In the rows, 128 means zero.
Rows lie near named flat spaces through zero. A row that begins with a name and a colon came from that space; any other row is followed by the name of its block's space that it lies nearest.
z819_z679: [153 153 143 117 148 170 115 125 135 132  82 142 125 104 133  82 120 103
 136 150  97  99]
z114_z285: [207 158 116 133 184 140 119  86 135 212 161 194 102 218  67  97 176 105
  77 152 112 109]
z445_z600: [111 147  86 101  76 129 154 194 133 124 154 130  98 117 182 109 197 183
  97  61  83  34]
z732_z500: [128 114 145 123 117 119 121 116 139 139 117 111 141 124 126 112 122 111
 108 141 118  96]
z719_z777: [146  77 114 120 130 168 176 149 118 140 151 145 116  83 121 120 127 170
 136 144 121  99]
[ 40  94 136 119  77 107 144 168 123  29  94  62 153  40 192 156  86 154
 179 104 148 145] -> z114_z285
[164 145 122 132 140 134 125 113 131 164 140 146 120 156  97 127 148 118
 115 142 119 121] -> z114_z285
[ 88 118 162 159 117 123 113 148 111 102 144 140 124 144 180 106 127 188
 103 124 145 127] -> z445_z600
[129 116 158 124 104 113 111 120 141 146 124 103 144 115 113 105 128 109
  94 149 126  93] -> z732_z500
z639_z147: [126 132 119 133 118 136 137 136 125 130 133 126 132 141 137 127 136 133
 134 119 121 131]
[163 149 125 154  86  84 128 136 172 117 125 114 118 193 187  97 122 214
 104  71  78  85] -> z445_z600
z801_z26: [116 158 169 127  40  51 108 177 185 110 121 176  65 164 166 102  96 160
 133  95 142 170]
[ 62 102 130 122  86 122 134 156 120  53 107  76 143  55 181 145  94 147
 166 105 147 141] -> z114_z285
z801_z26: [128 126 133 126 128 135 129 159 152 143 136 152 124 152 119 138 126 111
 134 131 134 138]
[133 100 171 110 172  98 102 125 134 142 129 157  73  85  90 105 132 138
 119 162 149 126] -> z639_z147
[173 138 130 132 159 141 123 114 122 174 142 157 121 170  97 116 150 116
 101 144 123 123] -> z114_z285
[143 105 146 131 108  79 147  91 101  93 123  86 132 103 136 106 116 154
 121 130 102  89] -> z801_z26
z935_z621: [129 153 110 130  92 131 160 104 105 137 152  77 154 150 144 186 142 135
  92 137 105 167]
z639_z147: [130  95 169 115 186  94  97 125 121 140 129 168  59  72  82 104 143 149
 111 160 155 137]
z114_z285: [162 138 117 132 155 138 127 114 133 164 144 154 126 167  96 123 151 120
 104 140 126 122]
[125 120 152 125 107 119 121 119 139 145 125 101 135 122 112 109 118 101
  98 146 118  89] -> z732_z500
z935_z621: [170  55 133 155 178 103  73 168 123 148  84 168 116  77 115 104 134 110
 121 118 151  99]
z819_z679: [140  97 110 153 118 143 136 120 153 164 152 162 128 157 131 141 144 151
 148 103 134 121]
[127 140 109 134 105 154 138 127 131 125 125 116 159 153 150 140 120 128
 139 109 120 135] -> z639_z147
[ 84 187 170 135 150  90  93 135 103 103  97 100 130 166 140 141 127  78
 133  82 158 117] -> z719_z777
z732_z500: [129 136 116 125 134 135 135 130 118 126 131 138 123 131 135 134 133 141
 144 115 125 138]
[127 136 122 129 110 139 134 134 129 126 123 119 133 141 138 133 140 127
 138 121 129 131] -> z639_z147
[123 145 173 118  46  45 123 172 184 103 123 171  75 152 159 104  93 167
 118 106 128 154] -> z801_z26
[205 155 112 129 172 139 120  96 126 212 162 183  98 211  68  99 168 107
  83 150 115 121] -> z114_z285
[117 122 134 135 125 127 128 133 121 123 123 117 136 123 137 129 124 130
 133 127 128 124] -> z114_z285
[111 183 162  82 154 105 121 146  66  56  86  80 133  66 123  79  93  66
 107 182  93 138] -> z819_z679
z961_z83: [ 72 119  98 127 110 101 150 188 114  69 104 101 134 100 116 156 130 137
 115 124 158 126]
[130 111 160 124 102 118 127 114 143 149 113  95 146 117 114  97 118 108
  88 153 111  81] -> z732_z500
[129 172  75 139  67 167 167 139 127 119 115  78 207 191 178 173 113 107
 148  73 100 120] -> z639_z147
[115 128 134 124 116 122 136 138 124 118 127 115 139 114 135 133 125 133
 137 125 130 124] -> z114_z285
[100 118 138 119 106 127 128 140 133  91 116  96 134  90 155 138 108 134
 143 114 141 133] -> z114_z285
[152 133 179  89  82 117 119  85 195 144 109 151  85 138 196  78 137 137
 111 168 118  68] -> z719_z777
[ 91 108 116 129 108 123 115 159 113 135 118  91 100 103 110 187 111 168
 148 105 124  93] -> z961_z83
[129 133 134 147 115  99 123 126 139 119 117 122 131 153 134 125 112 149
 122 130 119 117] -> z445_z600
[134  64 208 104 235  56  66 119 122 147 138 196   5  33  36  59 152 159
  88 209 171 145] -> z639_z147
[149 148 143 115 154 170 124 120 132 122  88 137 131 100 136  83 116  96
 127 150 105 109] -> z819_z679
[ 96 164 132 116  83 128 178 119 124  80 171 147 135 150 127 112 138 111
 164 135 113 117] -> z935_z621
[104 146 147 106 126  84 129 139  90  79 135  84 135 101 129 138 111 118
 111 145 131 158] -> z819_z679
z719_z777: [154 129 122 186 147 177 153 175  87  88  58  75 135  99 150 151  94 137
  46 119 128 183]
[125  95 231 129  47  99  97  89 174 182  99  38 159  88  97  61 106  51
  15 198 101   5] -> z732_z500
[224 163 120 134 179 144 114  89 133 224 166 197 100 228  59  94 164  99
  75 155 101 119] -> z114_z285
[189 142 133 134 166 132 128  98 140 192 150 185 107 194  82 109 155 106
  91 150 110 118] -> z114_z285
[127 138 114 132 132 138 138 134 124 122 135 134 125 134 134 134 127 131
 136 119 134 138] -> z732_z500
[139 112 141 132 148 132 113 143 134 120 111 134 119 116 111 110 124 126
 137 125 137 112] -> z935_z621
[131 120 131 118 126 139 148 122 122 110 134 116 105 124 137 118 122 142
  93 164 123 134] -> z719_z777
[142 118 133 116 161 127  96 142 152 146  94 118 121 124 126 107 118 144
 131 131 130 118] -> z935_z621
[134 142  92 132 161 142 142 138 113 112 143 154 111 149 144 156 131 158
 171 102 137 173] -> z732_z500
[ 93 128 100 121 105 113 113 164 115 119  99  89 113 109 114 179 124 161
 139  84 139 105] -> z961_z83
[138 168 132 113 105 130 134  87 116 104 115 133 130 143 119 135 101 106
  71 182 125 166] -> z719_z777
[112 159 125 109 128 146 135 113 143 132 136  94 138 144 125 136 112 144
 129 132 114 146] -> z935_z621
[164 140  27 106  97  81 159 107 164 162  89 107 106 113  45 149 126  72
 150 118  67  78] -> z445_z600
[127 136 117 132 114 138 137 130 128 121 124 118 148 149 141 135 130 124
 133 118 121 129] -> z639_z147
[156 110 133 142 152 128 141  92 133 130 144 163 133 147 148  85 118 102
 127 157 118 149] -> z961_z83
[ 57 110 135 120  95 122 138 155 125  60 105  84 143  60 177 147  98 150
 167 105 141 137] -> z114_z285
[133 104 111 149 109 129 132 124 148 163 151 144 128 162 140 155 147 146
 136  97 143 122] -> z819_z679
[104 122 153 120 111 121 176  97  58  56 150  94 142 130 110 177 109 120
  62 135 124 121] -> z719_z777
[157 135 116 164 153 171 127 194  99 142  43 128 158  99 114 151 106  94
 147  89 141 171] -> z719_z777
[141 123 141 113 154 180 180 155 124 102 120  82  77  99 180 101 106 171
  43 173 129 124] -> z719_z777
[119 153 125 138  88  79 116  46  97  78 147 145 164 165 100 160 123  94
  88 137 107 163] -> z719_z777
[151 136 153  92 143 165 136 140 143 137  99 145 113 127 149 115 123 114
 141 146 137 115] -> z719_z777
[ 91 177 160  86 139  57 129 153  44  39 117  49 137  67 116 103  86  82
  86 175 115 171] -> z819_z679

Each name stands for a flat space through zero: a line, a plane or more. A row that begins with a name and a colon came from that space; any other row is followed by the name of the space it lies nearest, among the names in its block.
z798-z572: [131  82 102 133 151 119 125 147 150 121 160 125 142 178 148 125 147 126
 113 110 140 136]
z798-z572: [100 162 236 130 116 116 110 105 130 133  95 163 111  92 121 189 109 188
 185 165 113 131]
z783-z146: [181  63 119 186 201 161 126 155  81 143  71 140 126 180 128  95 133 164
 148  46 112  56]
[ 80 130 106 119 113 100 107 144 172 112 120 164 137 129 157 141 139 123
 101 148 116 107] -> z783-z146
z268-z176: [ 97 166 142 107  95 104  63 116 121 167 107 149 126 101 125  98 122 126
  94  89 119 137]
[104 127  53 156 106 158 162 139  99 114 123  98 159 112 139  84 165  71
  36  91 133  98] -> z798-z572
z643-z53: [205 177  91 156 110 100 166 197 125 152 176  75  87 166 119  33 184 133
 144 165  95 193]
[102 147 148  95 111 120  80 124 112 156 113 142 138 106 130 103 125 120
 101 115 117 148] -> z268-z176
z63-z357: [123 128  99 128 142 179 125 129 137 156 145 143 143 155 156 116 146 166
 105 133 176 124]
z700-z602: [ 64  98 153 174 117  57 194 139 126  74 145 118 162 136 117 126  75 132
 163 141 141 176]
[107 115 113 102 162 100 110  90 107  96 145  93 164 116 136 121 117 103
 106 148 163 137] -> z643-z53
z309-z100: [109 133 107 111 104 134 128 140 115 118 133 108 163 138 152 125 136 145
 140 113 138 134]
[ 65  84 162 143 140 146 136 120 116 174 109  41 120 100  47 189 158  97
 170 156 131 175] -> z798-z572
z528-z535: [152 230  96 180 171 102 115 130 121 111 153 187 101 139 117 145 132 124
  63 141 109 152]
z309-z100: [131 157 105 108 122 152 117 156  87 121 153 155 118 101  56 159 113 111
 158 161 127 141]
[193 192 109 121  87  83 112 132  85  82 161 127 160 124 200  97  85 107
  91  99 165 150] -> z643-z53
[ 59  92 117 190 107 104 157 159 132  85  95  97 180  76 122 159 236  89
  53  78 122  89] -> z798-z572
[ 99 189 154  92  67 115 153 113 167 113 140 125 137 110 123 163  97 100
 100 171 144 188] -> z783-z146
z700-z602: [100 133 154 141 115 121 123 122 146 155 125 121 137 121  83 110 142 130
 127 162 120 141]
[138 110 128 144 142 135 160 126 122 109 132 119 150 141 123 137 122 144
 154 139 129 130] -> z268-z176
z643-z53: [110 105 147 121 130 168 130 131 151 155 108 138 126 132 106 155 161 143
 159 159 127 116]
z783-z146: [120  94  92 162 158 120  70 140 115 140 152 113 102 111 126  85 159 149
 130 146 127 131]
[118 137 129  96 127 104 152 111 130  97 120 148 132 102  89 185  94 137
 150 183  93 131] -> z63-z357
[199 170  71  90 151 109 111 177 119  94 164 173 139 147 194  64 125 148
  15  83 103  90] -> z798-z572
[203 149 202 119 161 112 152 117 123 221 110 121 137 147  98 117  72 119
 126 108  96 114] -> z783-z146
[114 101 198  85 174 102  58 127 166 142 124  78  84 172 139 100 129 127
  66 170 198 133] -> z528-z535
z353-z298: [119  99 132 179 134 134 159 152 142 140 130 120 123 136 110  86 130 122
 128 108 163 145]
[ 68  87  95 115 140  99 130 121 162  89 132 175 136 109 167 147 164 136
 100 119 126  77] -> z783-z146
[ 67 204 167  74  71  65  27 121 108 198  98 148  98 100 129  71 117 111
  50  72 117 155] -> z268-z176
[166 135 111 155 171  96 109  92 149 158 135 158  93 112  79 124  75  67
  71 188 142  91] -> z309-z100
[130 109 104 136 104 157  99 134 168 154 152 106 148 159 202  59 169 166
 107  69 214  94] -> z63-z357
[149  87 107 155 138 148 169 131 146 108 142 121 130 132 140 136 146 137
 156 151 125 107] -> z268-z176
[138 189  37 104 130  65  89 136 123 114 169 103 120 144  60  57 167 135
  76 152 137  92] -> z700-z602
[129 107 130  99 144 151 139 137 100 155 132  71 104 125  54 155 138 112
 110 121 121 166] -> z798-z572
z63-z357: [ 78 110 107 158  81 196 142  55  57 179 137 142 182 151 125 236  85 109
  55 193 153 150]
[112 100 145 171 127 120 148 147 133 139 126 110 122 123 128 109 119 137
 130 120 147 147] -> z353-z298
z268-z176: [163  81 119 158 164 173 184 129 136  84 145 109 147 147 128 150 142 137
 167 176 144 101]
[140 135 135 125 121 130 110 124 130 131 132 135 124 128 129 137 140 130
 124 147 112 120] -> z353-z298
[124 180 190  97 146 105 125 164 106 108 129 128 109  75  54 172 179 162
  74 115  89 101] -> z798-z572
[103 155 102 152  89 146 147 108 120 132 101 133 136  90 134 103 146 100
 116 126 136 106] -> z798-z572
[ 94 133 154 111 139 134 134 156 123  90 141 111 148 117 141 121 159 171
 145  92 111 113] -> z309-z100
z966-z543: [161 113 110 156 143 120  75 152 133 184 124 103  42 205 172 163 155 154
 110  47 112 210]
[141 139 126 107 113 124 118 117 128 118 132 124 136 133 130 148 144 119
 117 135 115 107] -> z353-z298
[121 138 142 175 162 123 108 127 116 139 154 130 105 102 120 129 143 136
 101 141 149 135] -> z700-z602
[149 161 193 121 153 122 157 135 178 168  87 158 170 175 115 147 103  80
 110 112 115 103] -> z783-z146

Each name stands for a flat space through zero: a line, a plane or more. A row that begins with a name and a colon came from that space; any other row is followed by the name of the space it lies nearest, among the names in its block.
z889_z136: [ 81 115  90 175 153 170 162 173 110 206 184 117 119  91  50 148 146 172
 102 104 102 114]
z578_z558: [114 110 162 106 140 102 150 107 138  99  96 165 132  90 132  69 105 110
 139 175 178 138]
[118 140 143 113 148 145 176  99 113 145 142  89  93 163 173 153 156  98
 171 137 126 102] -> z889_z136
z337_z669: [159  74 131 142  94 185 187 184  98 143 132  99 158  70 124 142 137 123
 153  70  97 165]
[153  98 126 133 123 102 122 104 142 119 147 122 102 135 139  94 105 143
  94 150 110 127] -> z337_z669
z370_z924: [ 59 138 136 168 167  72  90 102  82 133 107  84 189 106 132 139 112 102
 116  78 151 143]
z578_z558: [ 62  92  83  75 124  87 143 141 115 150  60 101 131 150  97 204 204 143
 133 155 131  92]
z520_z660: [ 86 167 142 137 102 122 109 153 114 173 155 119 122 115 104 142 137 119
 141 130 171 150]
[132 194 121 117 125  83  90 152 145  91 139 145  76 132 148 144 158 100
 143  92 114  75] -> z578_z558
z939_z217: [129 132 151 101 157 118 157 136  90 147 174 188 141  86  32 158 105 129
 172 152 106 154]
z520_z660: [121 135 146 126 127 108  92 173  98 152 147  90  71 134 133 117 132 152
 146  78 145 134]
[ 99 119 170 162 204  72 108 109  50 171  75 149 185 139 104  99  81 109
  88  82  97 172] -> z370_z924
z255_z830: [160  70 193 140 121 130 163 121 108 161 171  76 145 135 144 166 162 179
 165 119 128 104]
z797_z397: [102  75 133 157 106 133 160 132 162 139 135 102 123  88 194 173  49 173
  99 115 144 112]
z563_z576: [148  92 182 166 152 115  74  18 116 128 204  97  83 150 136 186 147 140
  87 117 111 141]
z337_z669: [189  93 207 122 118 171  90 167 126  99 149  98 101 109 124  83 100 150
 110 164 111 120]
z705_z56: [139 109 119  75 126 118 137 184 154 104 147 103 101 135  87 125 139 150
 136 116 164  83]
z453_z742: [194 122 170 161 131 170 129  96 188  98 106 130  97  97 122 129 135  95
 186 126 128 129]
z175_z956: [107 137 145 162 122 115 112 138 160 141 173 107 176 142 105 134 142  67
 109 126 112 135]
[113 186 128 138  71 144  66 127 122 139 157 108  54 178 147  83 154 144
  82 179 182 129] -> z337_z669
[159 177  73 135 109 152 125 158 145 112 134 145 129  67 101  77 125  92
 129 115 157 172] -> z563_z576
